Here is a tiny trained network, its code and every weight. The questions are about switching its units off for an input and a target symbol, where a switched-off unit gives its printed mean instead of its output.

import numpy as np


def w(rows, s, z=0):
    codes = np.array(rows[::2]) - 128.0
    scale = np.full(codes.shape[1], s)
    scale[-1] = z or s
    return codes * scale


def f(y):
    return np.maximum(y, 0)


def softmax(a):
    e = np.exp(a - a.max(-1, keepdims=True))
    return e / e.sum(-1, keepdims=True)


def log_softmax(a):
    a = a - a.max(-1, keepdims=True)
    return a - np.log(np.exp(a).sum(-1, keepdims=True))


def net(x, mask):
    ids = ['βγζημξπστφψω'.index(c) for c in x.split()]
    T = len(ids)
    res = E[ids] + P[:T]
    q, k, v = (res @ M[0].T for M in (Q, K, V))
    z = softmax(np.where(np.tri(T) > 0, q @ k.T / 4**0.5, -1e9)) @ v
    res = res + np.where(mask[0], z, O[0][:, -1]) @ O[0][:, :-1]
    y = f(res @ A[0][:, :-1].T + A[0][:, -1])
    res = res + np.where(mask[1:9], y, B[0][:, -1]) @ B[0][:, :-1]
    return log_softmax(res[-1] @ U[:, :-1].T + U[:, -1])


Q, K, V, O, A, B = {}, {}, {}, {}, {}, {}
E = w([
[53,167,128,166],'β',
[163,134,102,68],'γ',
[84,182,85,101],'ζ',
[169,78,182,160],'η',
[96,133,174,190],'μ',
[76,164,167,107],'ξ',
[173,154,176,89],'π',
[124,80,172,80],'σ',
[149,130,2,163],'τ',
[231,80,82,138],'φ',
[171,175,130,219],'ψ',
[46,52,86,134],'ω',
],0.011)
P = w([
[166,191,144,17],'0',
[189,156,169,6],'1',
[228,117,121,60],'2',
[200,136,123,63],'3',
[215,128,136,67],'4',
[212,124,152,85],'5',
],0.0017)
Q[0] = w([
[71,207,217,109],'H1',
[148,194,47,155],'H1',
[99,145,71,43],'H1',
[8,51,91,175],'H1',
],0.011)
K[0] = w([
[220,22,137,146],'H1',
[67,98,218,134],'H1',
[176,113,187,145],'H1',
[151,183,119,7],'H1',
],0.013)
V[0] = w([
[38,147,89,125],'H1',
[196,69,98,58],'H1',
[57,2,184,52],'H1',
[65,15,18,163],'H1',
],0.0046)
O[0] = w([
[52,126,128,126,123],'H1',
[171,83,91,83,107],'H1',
[89,2,215,108,138],'H1',
[91,33,42,190,3],'H1',
],0.0055,0.00076)
A[0] = w([
[119,208,56,139,187],'N1',
[78,183,191,219,148],'N2',
[142,200,175,50,46],'N3',
[123,82,224,112,4],'N4',
[193,105,86,52,112],'N5',
[114,74,83,171,234],'N6',
[5,189,105,64,105],'N7',
[236,102,176,170,87],'N8',
],0.015,0.0025)
B[0] = w([
[144,156,74,234,229],'N1',
[7,221,53,98,253],'N2',
[145,246,178,57,234],'N3',
[89,79,170,52,203],'N4',
[124,112,3,76,229],'N5',
[94,30,107,125,199],'N6',
[139,13,227,247,252],'N7',
[236,134,217,154,244],'N8',
],0.017,0.0042)
U = w([
[33,104,103,199,1],'β',
[145,161,22,56,86],'γ',
[194,76,149,227,36],'ζ',
[218,61,211,124,35],'η',
[26,160,75,76,81],'μ',
[83,142,231,122,166],'ξ',
[194,202,158,65,45],'π',
[97,69,140,5,185],'σ',
[130,82,24,153,164],'τ',
[225,72,80,121,206],'φ',
[184,202,101,166,199],'ψ',
[101,2,112,122,213],'ω',
],0.006,0.0074)

Each question gives the input, a string of symbols that net reads in full, and the target symbol t.
The units are the heads (4 rows each of Q, K, V and O) and the neurons (one row each of A and B). Each row of codes is followed by its name. A weight is (code - 128) times the scale printed after its matrix; where a second scale follows, it is the last column's (O, A, B and U).
mask holds one flag per unit, heads first, then neurons. A switched-off unit (its flag False) gives its mean, the last column of its rows in O or B, instead of its output. The means were averaged over made-up inputs and are rounded, as every weight is.
A unit's drop is (log p(t) with every unit on - log p(t) with that unit switched off) / (log p(t) with every unit on - log p(t) with every unit switched off).
The circuit of an input: a set's keep is (log p(t) with only the set's units on - log p(t) with every unit switched off) / (log p(t) with every unit on - log p(t) with every unit switched off). Starting from all 9 units, units are removed one at a time, each time the one whose removal leaves the highest keep (on an exact tie, the one counted first), for as long as the keep stays at least 0.8.
units of the circuit, in order: the units of the circuit, biggest drop first
most important unit: the unit with the biggest drop
top k neurons: the k neurons with the biggest drops, biggest first
drop of u: that unit's drop, to one decimal
input β ω ω, target ω: most important unit => N6
input ψ π ψ, target ψ: units of the circuit, in order => [H1 N1 N8 N2]
input ψ ξ η ξ σ β, target β: units of the circuit, in order => [N2 N7 N3]
input φ ξ ψ ω σ π, target π: units of the circuit, in order => [N3 N7]
input π γ ξ, target ξ: units of the circuit, in order => [N7 N3 N5]
input ψ τ ξ φ φ, target φ: units of the circuit, in order => [N8 N5 N2]
input ξ ξ γ ξ ω ω, target ω: units of the circuit, in order => [N6 N3]
input ψ β φ ξ ψ, target ψ: top 2 neurons => [N8 N1]
input ω σ ξ γ σ, target σ: top 3 neurons => [N4 N7 N1]
input τ σ β μ, target μ: top 3 neurons => [N2 N7 N8]
input φ ξ η τ, target τ: drop of N7 => 0.1
input π ω ξ ξ ξ μ, target μ: drop of N2 => 0.7
input φ ζ γ, target γ: drop of N5 => 0.6
input ω σ ζ, target ω: most important unit => H1
